Here is a tiny trained network, its code and every weight. The questions are about switching its units off for an input and a class, where a switched-off unit gives its printed mean instead of its output.

import numpy as np


def w(rows, s, z=0):
    codes = np.array(rows[::2]) - 128.0
    scale = np.full(codes.shape[1], s)
    scale[-1] = z or s
    return codes * scale


def f(y):
    return y / 2 * (1 + np.tanh(0.7978845608 * (y + 0.044715 * y**3)))


def log_softmax(a):
    a = a - a.max(-1, keepdims=True)
    return a - np.log(np.exp(a).sum(-1, keepdims=True))


def net(x, mask):
    res = np.array(x, float).reshape(1, 6) / 4 @ E
    y = f(res @ A[0][:, :-1].T + A[0][:, -1])
    res = res + np.where(mask, y, B[0][:, -1]) @ B[0][:, :-1]
    return log_softmax(res[-1] @ U[:, :-1].T + U[:, -1])


A, B = {}, {}
E = w([
[109,199,1,122],'x0',
[217,54,91,153],'x1',
[209,13,21,224],'x2',
[207,156,157,116],'x3',
[230,88,42,19],'x4',
[23,38,95,38],'x5',
],0.0058)
A[0] = w([
[188,140,131,184,166],'n0',
[124,156,73,129,119],'n1',
[139,74,204,109,147],'n2',
[135,143,176,109,17],'n3',
[44,123,123,89,237],'n4',
[85,108,106,165,118],'n5',
[183,90,143,134,146],'n6',
[105,92,165,40,162],'n7',
[139,140,120,141,69],'n8',
[96,160,68,77,83],'n9',
[174,151,107,124,79],'n10',
[98,203,104,132,137],'n11',
[159,82,50,197,134],'n12',
[129,98,103,85,119],'n13',
[79,194,69,68,129],'n14',
[190,180,126,162,63],'n15',
[116,134,92,124,107],'n16',
[154,159,80,113,91],'n17',
[110,158,89,62,64],'n18',
[100,124,141,133,244],'n19',
[249,198,128,211,140],'n20',
[104,73,86,116,104],'n21',
[176,140,162,156,81],'n22',
[139,151,142,161,252],'n23',
[91,84,120,179,150],'n24',
[120,169,130,160,119],'n25',
[158,132,182,61,89],'n26',
[115,175,147,177,134],'n27',
[118,107,134,115,92],'n28',
],0.013,0.0042)
B[0] = w([
[75,148,114,199,197],'n0',
[111,131,84,107,150],'n1',
[233,106,165,168,184],'n2',
[169,179,110,130,136],'n3',
[120,135,210,30,224],'n4',
[130,84,166,128,153],'n5',
[134,84,120,208,178],'n6',
[250,100,143,117,192],'n7',
[117,154,108,126,122],'n8',
[154,132,67,74,169],'n9',
[137,144,77,158,146],'n10',
[73,169,156,82,179],'n11',
[68,38,125,178,216],'n12',
[176,66,138,111,154],'n13',
[107,168,62,21,200],'n14',
[112,181,62,161,169],'n15',
[131,120,113,106,135],'n16',
[149,128,48,144,150],'n17',
[167,130,38,98,161],'n18',
[118,107,192,111,178],'n19',
[42,233,91,227,255],'n20',
[149,54,129,102,163],'n21',
[128,170,119,172,160],'n22',
[69,140,193,140,186],'n23',
[137,78,168,156,171],'n24',
[94,149,152,119,153],'n25',
[235,140,104,137,162],'n26',
[83,150,184,105,178],'n27',
[161,114,124,127,127],'n28',
],0.017,0.0094)
U = w([
[228,224,183,160,13],'0',
[102,255,122,222,229],'1',
[93,73,99,153,5],'2',
[144,142,213,145,206],'3',
[87,218,170,59,135],'4',
[146,159,69,30,89],'5',
],0.0075,0.0014)

Each question gives the input, the list of numbers given to net, and the class t.
The units are the neurons (one row each of A and B). Each row of codes is followed by its name. A weight is (code - 128) times the scale printed after its matrix; where a second scale follows, it is the last column's (A, B and U).
mask holds one flag per neuron, in row order. A switched-off neuron (its flag False) gives its mean, the last column of its row in B, instead of its output. The means were averaged over made-up inputs and are rounded, as every weight is.
A unit's drop is (log p(t) with every unit on - log p(t) with that unit switched off) / (log p(t) with every unit on - log p(t) with every unit switched off).
The circuit of an input: a set's keep is (log p(t) with only the set's units on - log p(t) with every unit switched off) / (log p(t) with every unit on - log p(t) with every unit switched off). Starting from the 12 units with the biggest drops (on a tie, the unit counted first), units are removed one at a time, each time the one whose removal leaves the highest keep (on an exact tie, the one counted first), for as long as the keep stays at least 0.8.
circuit, biggest first: the units of the circuit, biggest drop first
k most important neurons: the k neurons with the biggest drops, biggest first
drop when u is switched off: that unit's drop, to one decimal
input [-3,-6,-4,-1,2,-3], class 0: 4 most important neurons	n26, n7, n12, n3
input [7,-8,-1,3,1,-3], class 5: circuit, biggest first	n14
input [-1,-5,-2,4,1,-1], class 0: circuit, biggest first	n26, n12
input [-6,-5,-7,4,-4,-4], class 0: circuit, biggest first	n26, n2
input [-4,3,-8,-7,-2,2], class 0: circuit, biggest first	n7, n2
input [-7,2,-6,4,6,-6], class 1: 2 most important neurons	n20, n4
input [-8,2,2,-5,8,7], class 3: 2 most important neurons	n21, n20
input [4,3,-8,-5,0,-7], class 4: 3 most important neurons	n11, n14, n6
input [7,8,6,7,4,0], class 1: 3 most important neurons	n20, n0, n15
input [-8,3,-3,-2,-7,2], class 0: 2 most important neurons	n2, n12
input [-2,-5,-3,-4,2,1], class 5: 2 most important neurons	n20, n7
input [0,4,-3,-7,-5,-1], class 4: 4 most important neurons	n12, n6, n7, n2
input [-1,3,3,1,2,4], class 2: drop when n4 is switched off	0.1
input [4,4,4,-5,0,-3], class 2: circuit, biggest first	n12
input [1,4,6,1,7,-4], class 1: drop when n20 is switched off	1.9
input [5,8,2,-2,-8,3], class 2: drop when n12 is switched off	0.2
input [-5,2,-3,-1,7,-5], class 1: 2 most important neurons	n20, n4
